Each row has a class, written after it.
[  6  -2  -9   9  -4  29  13 -33  40   0  20 -35  31  10  39  10  49   8
   1  -9  34 -35  -6   5 -22  -3 -33   0  22 -21 -17  33  -7  10  -4   9
 -14 -49] -> Q538
[ 60 -39 -42 -13 -27  28  21 -22 -33  68  58 -13   2  39  20  12  -5 -13
   8  15   9 -42 -26  15 -49   9  27  26   1 -21  28  13  17  66  37 -38
  28 -16] -> Q946
[  8 -11  13 -22 -18   0  -4 -37  31  57  13  -8  24 -32   2  14  25 -12
 -23  18  11   2 -19 -24 -18   6 -18  -1  14  -3 -26  11 -12  21  47  12
  -4  -7] -> Q538
[ 11  51  -7   6 -20 -37  35 -28 -38 -10  -8 -36  -3 -29 -49 -25  -7   2
  39 -17  11  21 -22   3 -14   7  35   1 -23  30  50 -36  -5  11 -29   2
   2 -31] -> Q806
[-19 -14 -33  21  17  42  -1   0  -8 -44 -19  -7  35  26   9  -5  24 -18
  -6 -24  61  12  48  16 -35   0  19  36  14 -16 -46   0 -25  55  10  52
 -11 -52] -> Q247
[ 21 -30 -50  -6 -11   8  24 -25 -41  29   6   5  -7  51  29 -29   9 -14
  40 -21  56   3  24  23 -33  -9   9  10 -34  -5  10 -29 -14  81  58   5
  45 -59] -> Q525
[-22  35 -13  23   9  11  -3   7  68 -77 -44 -24  28  26  37 -21  33  35
  11 -33  52 -12  15  -2 -16 -31 -23  -9   1  -9 -51  11 -32 -40 -22  28
  -9 -92] -> Q525
[  0 -45  -8 -31 -11   2   9 -34 -28  77  25  -3  12  -6   3 -11  32 -46
   5  26   1  19  11  -8 -18   3  -9  13 -13   3  -2 -14 -10  83  55   7
   4 -25] -> Q525
[ -5  40 -34  71  27  27  19  -4  70 -35 -65  -6  21   0  24  19 -13  46
 -46 -49  65  -4  28 -21   2 -29  -2  12  13 -22 -92  42   1 -34  -4  26
  20 -26] -> Q548
[ -7  -2  -9 -48 -20 -48  26   6   4 -34 -24  22  15 -22  -1 -28 -16  -6
   2 -15  10  17  12 -17  20   7   1   6  -1   7   7 -25  -9  -7  40  16
 -22   8] -> Q388
[ 25 -35 -50   0 -12  23  10 -18 -24  36   3  -2   8  34  11   1 -14 -27
  16  -2  56   1  18  17 -44  10  16  12 -14 -16  11 -20   6  65  55   3
  31 -37] -> Q388
[ -8 -27  -6 -30   4  -4   4 -31   5  54   2  -8  16 -17  10  -4  15 -36
  -4  11   5  11  12 -21 -30  -3 -14   7  -3  -5 -16  -2 -10  60  48  12
  -1 -32] -> Q525
[ 23 -13   2 -33 -17  -8  56 -10   7  29  31  -2  30 -12   8  18  -4 -12
 -10   5 -21 -34 -30 -27  -7  21 -11  -4  18  -7   7  19  32  30  21 -13
 -14  14] -> Q388
[ 34  51 -13   4 -23 -13  32 -12  -9  20  23 -51  22 -12 -46  -7   3  -3
   8  20  -3 -31 -39   6 -18   5  32  37  -9  13  31  16  14   0 -49 -26
 -11 -13] -> Q946
[ 16  35   1 -45 -23 -52  43  13  35 -43 -20  12   8   3  36 -11 -10  35
  14 -33  -7 -30 -36 -37   3 -14 -16 -21  -2   2  -6   3  -5 -35  25  -9
   7 -24] -> Q525
[-38   2 -37  -2  20  16 -19 -10  23 -53 -28 -12  16  16  31 -70  20  -7
  37 -25  65  26  58  19 -34 -19  15   6   0 -12  -4   1 -40  22  11  37
 -31 -77] -> Q71
[ 11  16 -14 -29 -21 -24  41  -3   9 -20  13   6   1  -3  23 -24  -3  -6
   1 -22   9  -5 -18 -10 -15   8   8   5   9  -5   6  18  13  22  18   5
 -15 -10] -> Q71
[-12  17 -24 -23 -10 -29  30   2   6 -53 -18  15   1 -15  12 -45  -5  -7
   3 -25  31  28  17  -2   5  -2   7  16  -1   1  -9   4  -2  13  25  31
 -17  -7] -> Q71
[ -1 -16 -28 -33   6  -5  54 -46 -41 -13   1  15  16  -9  -5 -39  13 -61
   0 -33  46  39  56  21  -8  14   3  31   8  13  -7 -14  -1 107  69  55
  -2   6] -> Q538
[ -1  43 -25   7  -9 -76  13 -25 -63 -11 -50 -20  -8 -25 -59 -66  -5 -21
  28 -26  48  39  27  15  -9   6  48  32 -42  40  37 -58 -26  19   2  18
  -9 -12] -> Q548
[ -2   3  -5  13   7  31  14 -32  43 -19   8 -27  37  10  26  -4  50   6
  -6 -17  43 -17   8   6 -14  -6 -18   0  23 -12 -33  26 -18  17   1  25
 -22 -47] -> Q538
[-10   0   4   0  -1 -15 -21 -25  30  48 -26 -23  22 -39  -6   4  21 -20
 -19   3  11   9  14 -25 -31   1 -10   5   8   1 -24   9 -11   3  23  20
 -20 -15] -> Q548
[  3 -19 -11  -7   1  30  11 -42   0  10  27 -13  25  18  20  -8  41 -27
   5 -12  37  -9  25  15 -32   5  -9   3  15  -8  -8   3 -16  67  34  23
 -12 -44] -> Q538
[  1  56 -11  47  21   2  45  -3  15 -47 -46 -11  30  -3 -31  -3 -14  21
 -22 -18  50  20   2  -2  23 -23  21  20 -22  23 -55   1  -5   2 -26  12
  23 -22] -> Q525
[ 24  -6  -8 -52 -37 -29  37   7 -28  -8  11  15  14  10  20  -8   6  11
  32 -19 -24 -26 -32 -19  -2  15  15   1   3   0  32   1  -2   8  30  -4
  10   5] -> Q247
[ -4  53 -12  53  25  16  15   9 114 -74 -51 -31   3  10  34  31 -16  55
 -15 -44  68  -8   4  -5 -24 -33 -33  -8  11 -20 -91  41  -8 -69 -18  33
  29 -77] -> Q855
[-24   9 -25  34  36  48   6   0  30 -49 -25 -15  20  17  20 -15   4 -12
 -19  -6  61  18  28  13 -23  -8   2  -3  25 -10 -49  27 -19  26 -11  48
 -33 -52] -> Q86
[ 11  33 -18  24   5  -2  47 -19 -44   1  -2 -26  17   8 -38 -11   7 -32
   8   0  40   9   7  18 -11   0  18  30 -28  26  -2 -16   7  66 -15   4
  15 -28] -> Q525
[ -7  -3 -30 -14  14   7  55 -14 -20 -34   6  12   2  -5  12 -31  -2 -44
 -24 -21  26  28  27   5 -15  10  12  26  20  -6 -17  18  18  83  34  30
 -26   1] -> Q71
[ -2 -37   8 -15   0  20   8 -25  -4  61  28  -6  15 -26  -1   3   7 -39
 -31  45   4  28 -18  -9  -4  13 -13  -4  11   4  -5  17   2  50  25  22
 -12   8] -> Q86
[  2  46 -13   2 -17 -35   0  -4  -4 -13 -44 -24  23 -23 -51 -30 -17   0
  35  -2  33  12   3   4  -1   5  32  13 -31  22  22 -31 -17 -25 -18   3
  -3 -31] -> Q388
[ 23  25 -24 -31 -30 -49  15 -15 -60   7   5 -30   2 -15 -55 -64  -1 -21
  46  18  12  10 -14  22 -12   7  49  41 -29  30  66 -34 -18  18  -5 -13
 -18  -9] -> Q946
[ -8 -34  10  21  27  58   7 -12  66  70  14 -31  32 -33   8  49  24  -7
 -51  18   2   0  -6 -26 -31  -4 -36   5  27 -16 -58  72  12  32  12  16
  -9  -9] -> Q231
[ -8  25 -33  12  -1 -14  19  -6 -77 -27 -33 -17  20   0 -62 -47   4 -35
  36 -15  56  44  35  30 -11  11  52  53 -38  27  19 -41 -21  59  -7  42
  12 -28] -> Q247
[ 19 -10 -31  25  20  36   6   1  54  25  -9 -16  -3  28  39  24 -17  33
  -4 -31  44 -18  -6  -8 -49 -16  -9  -7   1 -27 -21  40   0  10  25  -4
  32 -50] -> Q231
[ 11  68  -3  -4 -35 -52  13 -14 -19 -28 -26 -41  -2 -27 -43 -43   0  28
  70 -21  12  16 -33   3 -10  -2  32 -10 -32  34  61 -42 -28 -43 -33  -3
   5 -53] -> Q806
[ 40  -3 -35  10  -8  15  23 -13  13  29   5 -12   1  53  51  21  -8  10
  20 -25  34 -42 -20   1 -46  -8  -5  -9 -13 -21  -5  11  10  33  25 -25
  50 -63] -> Q525
[ -4 -20 -17 -25  -1   3   5 -49 -26   2  18 -12  11  11   6 -38  41 -40
  17 -18  44   9  36  21 -40  10  -1  13   6  -2  14 -24 -24  76  44  34
 -19 -46] -> Q538
[ -4 -10 -27 -14  10   2  -4 -17  13 -24 -13 -15  18  29  27 -33  34  -5
  19 -17  51  -3  22  12 -39 -17  -2   4  -3  -9 -14 -12 -33  36  27  20
 -15 -72] -> Q525
[  7  37 -19  20  -8 -31  38 -12 -36  -7 -22 -27  12   1 -31 -31   6  -1
  36  -3  38   8  -6  16   1  -7  20  21 -42  29  10 -24 -12  25 -20  -2
  14 -36] -> Q525
[ -9 -26  25 -12  21  39   2 -14  12  73  29 -22  13 -29  -6  33  11 -46
 -38  37 -25  12   6 -28 -22   7  -7  24  26 -17 -24  31  10  45  37   7
  -3  -2] -> Q468
[ 31  -5   7 -51 -16 -44  46 -19  27  19  26 -18  -9 -15  27   4  10  17
  30  -6 -23 -27 -45 -16 -21   4 -13 -21  11   2  15  20   5  -9  30  -9
   1  -9] -> Q855
[ 11 -28 -18   6  14  40  21 -15 -32  36  14   8  -2  33  13  -4 -21 -13
  16  -5  31  20  36  12 -18  -6  31  28 -10  -9  -3  -5  -5  70  61   9
  52 -22] -> Q468
[  6  34  -6 -58 -37 -65   8  13  20 -40 -24   7 -11 -11  24 -51  -7  17
  47 -20   0   1 -34  -8  10   3 -10 -29  -7  11  42  -6 -27 -59  12  19
 -14 -26] -> Q86
[  6  73   9  54  11  16  46 -18  44 -39 -26 -28  43 -26 -38  18   0  17
 -46 -20  50   6  -9  -5  25  -7   2  17   1  16 -62  26   5 -14 -37  21
  12 -15] -> Q538
[ -9  63  16  24   9 -16  19  11   4 -28 -34 -23   8 -23 -42 -13 -25  15
   0  -3  17  24   1  -3  31 -12  32  33 -18  23  -6  -6 -16 -36 -25   5
  12  -9] -> Q468
[-29 -34  -5   4  27  13   9 -38  13 -14 -24  -2  16 -36 -31 -20  13 -48
 -33   6  69  97  66  15  -9  -9   3  30   3  25 -80 -21 -30  69  66  85
   9 -14] -> Q855
[  9  16 -24  25   8  10  40 -14 -76   4   2 -20  21   5 -52   7 -10 -44
  -1  -4  27  14  13  17 -22  23  46  48 -17  11  12 -11  17  88 -16  18
  15  -6] -> Q247
[-11 -14   6 -57 -21 -41 -12 -23   1  22  -8   3   5 -24   0 -39  17 -19
  15   7   6  30   2 -24  -9  -6 -18  -1 -21  13   9 -38 -32  10  52  15
   7 -37] -> Q525
[  5  35 -11  -6   6  -6  43  11  46 -41 -22   3   4 -10  27   1 -25   5
 -24 -18  10  -5 -28 -23   1   4 -12 -17  29 -11 -32  44  10 -15   0  24
 -21 -11] -> Q86
[ 23  -2 -42 -20 -36 -61 -22 -19 -23  13 -36   0 -24  23  22 -56   1   7
  67 -41  47   6  15  16 -32   0  20  -2 -36   3  44 -44 -33  -9  51   5
  27 -45] -> Q548
[ 15  38   9  12  -2   2  37  -8 -43  26  21 -46   8  -6 -46  -5   0 -27
  12  14   9   4  -9  12  -4   9  32  39 -18  20  37  -6  10  30 -22 -10
  21 -18] -> Q468
[  4  41 -15   7 -10 -20  23 -14 -18   3 -18 -35  27 -27 -55  -8 -11 -27
   8   8  33   6   2   4 -14  13  19  31 -20  20  24 -23   6  13 -23   3
  -8 -20] -> Q388
[ 38  13  12 -22 -28   3  60 -16  28  29  49 -18   6  -9  35  52   7  17
  -4 -10 -53 -53 -76 -41 -25  14 -14 -37  39 -15  20  43  41   4  -2 -32
  -7   0] -> Q806
[-12   0 -14   8   5  26  -6 -14  26 -15  17 -21  16  18  31 -32  30   1
   2 -11  36  -9  12  10 -33  -4   2   0  11 -19  -6  21  -8  23 -10  13
 -30 -63] -> Q71
[ 11  58  23   5 -10 -21  11   4 -10  20   0 -45   9  -8 -34  -8  -7   8
  41   7  -5 -12 -20   5  -4  -1  24  22 -25  20  42  -3  -8 -28 -34 -19
  17 -34] -> Q468
[-22  19 -25  17  32  36 -11   5  48 -75 -38 -14  24  11  10 -37  22  -7
 -15 -21  75  29  36  22 -20 -16   2  -5  18  -8 -50  17 -40   4   1  67
 -35 -69] -> Q86
[  5  40   7  -5 -11 -10  57  -1  57 -59 -17  -4  13 -22  23  16 -10  35
 -15 -46 -11  -6 -30 -37   3  -5  -4 -29  33  -2 -29  25   9 -30  -4  15
 -11 -15] -> Q806
[-29  10 -18  31  27  31  13  -5  48 -65 -34 -13  34  24  26 -21  32   9
  -8 -30  61   7  40   4 -14 -25 -12   4   7 -10 -75  12 -27  20   0  45
 -17 -77] -> Q525
[ 21 -24 -41   0 -10   7   4 -16   9  28  -9  -9  10  23  24   0 -20   2
  24 -13  47 -16   4   5 -39   5   1   3 -14 -26   6  -9   3  25  37  -2
  25 -50] -> Q388
[-22  56 -21  28   9 -13  19  -9 -26 -53 -36 -14   5 -11 -41 -59 -18 -24
   4 -16  62  53  32  24   0  -2  37  31 -27  28   3 -22  -7  28 -27  28
 -10 -29] -> Q71
[  1  47 -12  43  20  11  36   0  20   0 -22 -47  25 -22 -47   2  -1  14
  -7 -12  44  15  -1   5 -13 -11  14  29 -19  20 -15  28   0  10 -38  16
   6 -29] -> Q231
[ -6  44 -18  15  19 -13  16  -1   3 -21 -43 -32   8 -20 -50 -39  -8   5
  14 -25  53  39  18  12 -15 -12  24  27 -29  28   9  -6 -22   4 -13  25
   3 -36] -> Q231
[-15 -42  -2   9  19  42   7 -12  -6  30  -6  15  36 -22 -12  28   4 -26
 -56  15   9  29  18 -26 -10   9  13  27  20 -13 -69  18  -2  68  42  39
   1  16] -> Q247
[ 21  13 -40 -11 -23 -13  -9  -8  22  -1  -7  -6 -15  37  54 -33 -20  33
  48 -28  43 -17 -20   6 -40 -10  12 -13 -20 -24  36   3  -8 -17  18 -19
  29 -66] -> Q71
[ 15  -5 -53   1  -7  13  10 -19 -19   7   1  -3  -7  37  31 -34 -12 -17
  31 -22  63  10  17  26 -53   0  24  14 -14 -13  18  -2   1  60  36   5
  23 -52] -> Q71
[  7  22 -14 -34 -31 -65   1 -10 -49  18 -22 -19   4 -19 -52 -53  -8 -14
  58   8  18  15  -5   9  -4  14  33  12 -46  29  74 -61 -22  -3   4 -13
  -9 -22] -> Q388
[-23  -1 -16  20  28  28  17 -25  37 -56  -9 -34  22   6   6 -20  40  -4
  13 -17  66  30  49  24 -25 -23 -11  13  12   6 -48   5 -35  22   8  57
  -6 -70] -> Q855
[  7  13   3  25  -1  34  17 -16  67 -19  12 -43  27   3  39  29  29  41
  10 -19   4 -35 -35 -20 -32  -9 -13 -30  37 -22 -22  41  -2 -28 -35  -3
 -15 -62] -> Q806
[  2  39   0 -26 -21 -31  18  30  46 -56 -39  10  23   0  28  -3  -9  47
  13 -42  -6 -26 -25 -34   5  -3   0  -6  11 -12 -21  21 -11 -62  -2  15
   0 -21] -> Q247
[ 33 -19 -16  -6 -27  -2  29 -25 -80  94  62 -41   4  -4 -48  30  17 -86
 -17  51   5 -18 -23  20 -35  44   7  36 -17   5  62 -25  39 104   0 -33
 -20   3] -> Q388
[  4   8  19  -1  -6 -22 -13 -19  56  49 -16 -19  24 -48   2  22  18  14
 -38  10  -8 -10 -27 -43  -6  -5 -19  -5  14  -5 -31  27  -8 -39  14  -4
 -19   5] -> Q548
[  3  18 -18 -52 -39 -53  12  20 -19 -53 -28  15   8   0   2 -32   8   3
  40 -34  10   3  -1  -3  -8   8  15  15 -12   4  20 -24 -27  -9  32  34
   0 -20] -> Q247
[  5 -26  13   3   7  36  21 -40  18  49  26 -17  23 -41 -11  36  11 -31
 -48  15  -5  24 -15 -26 -29  10  -1  -9  33  -3 -35  19  14  65  31  21
 -10  -1] -> Q806
[  2 -42 -10  17  31  67  14 -14  26  53  41 -34  27  22  29  31  31  -5
  -8  10  13 -30   5  -1 -56  -3 -10   0  28 -20 -10  57   7  66   5  -6
 -21 -31] -> Q231
[  9  42  10 -38 -11 -56  36   2  68 -59 -25 -12   2 -21  23  -8  -6  52
  25 -28   5  -8 -31 -22   4 -20 -16 -20   8  11 -11  13 -17 -75  11   9
   5 -22] -> Q855
[ 51 -10 -26  32   6  25  15 -21  17  67  13 -19   6  23  29  42   6  17
 -19 -13  20 -50 -26 -10 -43  -2   2  -6   6 -28 -15  39  23  21  22 -34
  26 -14] -> Q548
[ 39  50 -10 -26 -32 -51   2 -10 -35  32   5 -41 -10  -6 -32 -42  -5  -8
  53  11  15 -13 -57  18 -24  18  27  -6 -32  24  84 -21 -14 -14 -30 -19
  -6 -43] -> Q86
[ 12  21 -33  25   7  27   3   6  26 -25 -27  -3  -2  30  18 -13 -19  10
  -1 -19  66  12  -4  11 -22  -7  11 -15  -6 -10 -27  12 -12   1  11  29
  23 -58] -> Q86
